Here is a tiny trained network, its code and every weight. The questions are about switching its units off for an input and a class, where a switched-off unit gives its printed mean instead of its output.

import numpy as np


def w(rows, s, z=0):
    codes = np.array(rows[::2]) - 128.0
    scale = np.full(codes.shape[1], s)
    scale[-1] = z or s
    return codes * scale


def f(y):
    return y / 2 * (1 + np.tanh(0.7978845608 * (y + 0.044715 * y**3)))


def log_softmax(a):
    a = a - a.max(-1, keepdims=True)
    return a - np.log(np.exp(a).sum(-1, keepdims=True))


def net(x, mask):
    res = np.array(x, float).reshape(1, 6) / 4 @ E
    y = f(res @ A[0][:, :-1].T + A[0][:, -1])
    res = res + np.where(mask, y, B[0][:, -1]) @ B[0][:, :-1]
    return log_softmax(res[-1] @ U[:, :-1].T + U[:, -1])


A, B = {}, {}
E = w([
[97,230,237,107,22,40,61],'x0',
[127,235,128,150,221,49,224],'x1',
[219,97,69,247,1,58,155],'x2',
[79,210,49,160,93,191,122],'x3',
[18,86,75,203,171,49,51],'x4',
[40,85,81,45,77,78,239],'x5',
],0.0059)
A[0] = w([
[121,71,106,91,65,167,70,117],'n1',
[152,202,93,118,159,45,140,131],'n2',
[167,222,76,185,154,165,57,134],'n3',
[107,119,53,106,47,220,51,142],'n4',
[93,102,94,147,151,45,74,99],'n5',
[163,141,147,171,142,152,88,105],'n6',
[173,220,111,140,186,75,191,115],'n7',
[173,114,83,164,71,102,138,130],'n8',
[169,180,160,147,123,160,32,181],'n9',
[189,97,102,163,73,97,139,113],'n10',
[68,138,89,197,161,89,78,111],'n11',
[3,166,41,183,137,126,89,136],'n12',
[65,133,52,158,145,110,52,127],'n13',
[90,95,79,119,155,32,47,90],'n14',
[125,140,151,65,41,34,88,136],'n15',
[90,97,103,140,178,49,50,86],'n16',
[204,41,78,144,195,128,168,91],'n17',
[161,147,85,196,76,93,132,115],'n18',
[148,135,184,201,168,144,32,190],'n19',
[178,101,166,141,164,108,95,132],'n20',
[202,156,155,58,121,165,177,139],'n21',
[100,123,74,151,132,136,173,147],'n22',
[120,41,131,121,92,164,52,91],'n23',
[143,33,108,160,173,155,159,101],'n24',
[178,95,169,137,163,126,86,111],'n25',
[145,82,71,170,155,162,166,118],'n26',
[125,190,188,140,90,62,74,89],'n27',
[195,215,124,96,53,203,193,106],'n28',
[48,175,209,133,90,104,86,108],'n29',
[57,77,161,178,163,74,99,93],'n30',
[168,92,134,185,83,76,158,86],'n31',
[155,114,224,59,148,95,121,142],'n32',
[153,156,205,83,131,136,142,133],'n33',
[160,142,43,160,59,109,123,111],'n34',
[88,152,206,72,25,53,126,115],'n35',
[174,166,91,154,222,68,190,114],'n36',
[46,96,67,87,79,88,161,158],'n37',
[22,110,91,41,30,88,217,253],'n38',
[19,160,149,71,161,220,101,131],'n39',
[97,59,88,123,120,144,173,118],'n40',
[113,117,46,155,181,218,158,88],'n41',
[96,212,111,192,173,100,189,129],'n42',
[139,34,139,118,74,147,73,111],'n43',
[124,216,149,149,40,56,81,97],'n44',
[186,158,84,174,54,114,151,104],'n45',
],0.0078,0.0057)
B[0] = w([
[108,169,218,127,62,67,161,162],'n1',
[103,111,198,112,111,146,125,157],'n2',
[165,88,131,215,198,94,235,166],'n3',
[133,142,236,121,74,79,150,177],'n4',
[185,115,78,106,59,150,116,148],'n5',
[149,113,102,167,156,91,146,137],'n6',
[124,160,210,66,69,100,129,168],'n7',
[106,93,153,53,235,126,53,165],'n8',
[115,103,140,146,167,135,207,174],'n9',
[102,84,112,59,190,137,90,161],'n10',
[221,73,96,70,60,158,139,154],'n11',
[181,62,134,123,95,170,114,180],'n12',
[199,115,122,61,88,168,145,159],'n13',
[195,116,98,83,56,152,100,152],'n14',
[87,137,125,160,141,186,170,181],'n15',
[178,85,82,72,74,144,112,149],'n16',
[38,143,71,161,90,212,138,168],'n17',
[68,76,128,80,196,106,102,164],'n18',
[149,72,126,184,201,104,227,175],'n19',
[151,96,126,164,162,138,171,142],'n20',
[213,78,70,51,71,160,100,166],'n21',
[122,134,148,130,126,148,183,156],'n22',
[108,183,203,114,69,96,147,157],'n23',
[64,188,116,136,93,186,148,159],'n24',
[122,122,142,134,135,93,189,140],'n25',
[37,161,143,142,98,180,146,160],'n26',
[50,147,112,142,86,209,148,165],'n27',
[238,102,60,111,77,160,102,177],'n28',
[74,159,77,150,153,196,136,169],'n29',
[183,89,94,86,84,157,88,148],'n30',
[99,78,102,92,220,114,35,153],'n31',
[120,78,102,107,150,158,136,167],'n32',
[127,93,78,83,136,170,104,155],'n33',
[88,67,147,59,202,42,62,166],'n34',
[94,152,102,160,120,218,173,189],'n35',
[73,152,208,89,55,135,131,166],'n36',
[183,123,132,179,204,93,212,189],'n37',
[182,93,140,186,211,83,209,250],'n38',
[76,10,132,53,255,59,17,178],'n39',
[114,161,137,172,137,150,165,160],'n40',
[47,170,96,130,77,184,113,162],'n41',
[136,129,253,88,51,81,133,169],'n42',
[131,167,224,101,82,127,138,163],'n43',
[76,144,88,141,125,222,140,181],'n44',
[79,62,104,41,199,122,77,170],'n45',
],0.0059,0.012)
U = w([
[74,93,118,69,213,96,49,93],'0',
[49,161,79,163,107,193,149,101],'1',
[233,113,69,86,71,136,115,112],'2',
[111,152,247,118,81,75,136,127],'3',
[136,116,130,139,146,116,142,250],'4',
[165,115,124,195,189,92,198,94],'5',
[140,173,102,170,150,69,113,123],'6',
[133,178,106,163,110,53,68,90],'7',
],0.012)

Each question gives the input, the list of numbers given to net, and the class t.
The units are the neurons (one row each of A and B). Each row of codes is followed by its name. A weight is (code - 128) times the scale printed after its matrix; where a second scale follows, it is the last column's (A, B and U).
mask holds one flag per neuron, in row order. A switched-off neuron (its flag False) gives its mean, the last column of its row in B, instead of its output. The means were averaged over made-up inputs and are rounded, as every weight is.
A unit's drop is (log p(t) with every unit on - log p(t) with that unit switched off) / (log p(t) with every unit on - log p(t) with every unit switched off).
The circuit of an input: a set's keep is (log p(t) with only the set's units on - log p(t) with every unit switched off) / (log p(t) with every unit on - log p(t) with every unit switched off). Starting from the 12 units with the biggest drops (on a tie, the unit counted first), units are removed one at a time, each time the one whose removal leaves the highest keep (on an exact tie, the one counted first), for as long as the keep stays at least 0.8.
units of the circuit, in order: the units of the circuit, biggest drop first
top k neurons: the k neurons with the biggest drops, biggest first
drop when u is switched off: that unit's drop, to one decimal
input [3,-1,4,-3,6,-7], class 5: units of the circuit, in order	n19
input [4,7,-4,-3,-8,-3], class 2: units of the circuit, in order	n21; n28
input [6,1,5,-6,-4,6], class 1: units of the circuit, in order	n35; n15
input [3,8,-6,6,-3,4], class 3: top 2 neurons	n42; n7
input [-6,7,-2,-4,-4,7], class 3: units of the circuit, in order	n36; n7
input [-8,-6,6,1,3,8], class 1: top 4 neurons	n17; n24; n26; n41
input [5,-3,-4,-2,-5,-8], class 5: units of the circuit, in order	n19; n9
input [-3,-3,-2,-3,5,8], class 5: units of the circuit, in order	n38; n37
input [-7,-2,-1,-8,-8,-7], class 2: top 2 neurons	n21; n38
input [4,3,4,8,-8,3], class 2: top 2 neurons	n28; n21
input [2,-6,-1,6,6,-7], class 5: top 3 neurons	n19; n3; n9
input [3,2,1,2,-5,-6], class 5: units of the circuit, in order	n3; n19
input [7,7,1,5,-7,1], class 1: top 3 neurons	n44; n35; n27
input [-5,-6,2,-4,6,8], class 5: units of the circuit, in order	n37
input [-6,7,4,5,5,-2], class 3: units of the circuit, in order	n42; n36
input [7,4,8,-4,-4,8], class 0: top 2 neurons	n31; n45
input [0,3,-1,3,3,8], class 5: top 2 neurons	n38; n37
input [0,-2,5,2,-3,-8], class 5: top 2 neurons	n3; n19
input [5,-2,-1,-1,-6,-5], class 2: top 2 neurons	n21; n28
input [4,7,1,2,-7,1], class 2: units of the circuit, in order	n28
input [6,-1,-5,2,3,5], class 1: top 2 neurons	n35; n29
input [-4,8,-6,-3,-6,-1], class 3: top 2 neurons	n36; n7
input [-2,-4,-1,6,-7,8], class 5: top 2 neurons	n38; n37
input [-6,-7,4,-4,5,-4], class 3: drop when n43 is switched off	0.3
input [6,-1,3,-6,-1,6], class 1: drop when n19 is switched off	0.1
